[[ 30.8  26.9  22.8  36.2  22.0]
 [ 36.0  13.7   0.8 -30.4 -28.5]
 [ 11.8  14.4   6.8  15.0  -4.5]
 [ 68.9   3.7 -26.2  24.2 -19.2]]
:
[[36.0 13.7  0.8]
 [11.8 14.4  6.8]]

[[  0.5 -35.0   8.3  37.7]
 [ -4.8 -23.9   6.7  -2.7]
 [ 51.4  17.6 -66.0  -1.3]
 [ 12.1   3.7  -7.3  40.5]]
:
[[ -4.8 -23.9   6.7]
 [ 51.4  17.6 -66.0]]

[[42.5 61.8 -9.3]
 [51.9 66.1 -8.6]
 [22.9 33.7 -5.5]]
:
[[51.9 66.1 -8.6]
 [22.9 33.7 -5.5]]

[[ -5.9 -11.0  67.4  -6.8]
 [  5.0  18.3  43.6   1.2]
 [ 13.4  -5.7 -16.7  -1.8]]
:
[[  5.0  18.3  43.6]
 [ 13.4  -5.7 -16.7]]

[[-52.4 -10.6  -5.6  52.5]
 [ 10.1  30.4  14.1  -3.3]
 [ -2.3 -23.5   9.3 -10.5]
 [ -0.2 -30.7  11.0 -16.2]
 [  5.3  60.3  14.8  14.3]]
:
[[ 10.1  30.4  14.1]
 [ -2.3 -23.5   9.3]]

[[ 12.6   7.8  12.6  38.1  52.4]
 [ 35.8  12.2  31.0  29.9  50.6]
 [  5.4 -35.8 -61.0  38.1  50.6]
 [ 21.3 -44.1 -56.9  38.1  50.6]]
:
[[ 35.8  12.2  31.0]
 [  5.4 -35.8 -61.0]]

[[ 62.7   3.4  -4.0  -2.1]
 [-15.7   7.2  -3.0   3.4]
 [ 20.3  -2.9  -0.8  -2.6]
 [-43.9  -0.7   0.0   0.4]
 [ 24.9   0.2   4.1   0.3]]
:
[[-15.7   7.2  -3.0]
 [ 20.3  -2.9  -0.8]]

[[ 63.9 -40.8   6.6  -6.9   8.1]
 [-16.4  20.9   9.1  18.8 -29.8]
 [  9.3 -19.8  28.7  16.4  25.4]]
:
[[-16.4  20.9   9.1]
 [  9.3 -19.8  28.7]]

[[ 17.4  63.3 -38.0  -2.7]
 [ -2.5 -10.7  10.6  -2.0]
 [-16.4 -68.3  43.3   3.7]
 [  0.9 -17.1   7.4   2.7]
 [ -4.5 -14.5   8.1   1.7]]
:
[[ -2.5 -10.7  10.6]
 [-16.4 -68.3  43.3]]
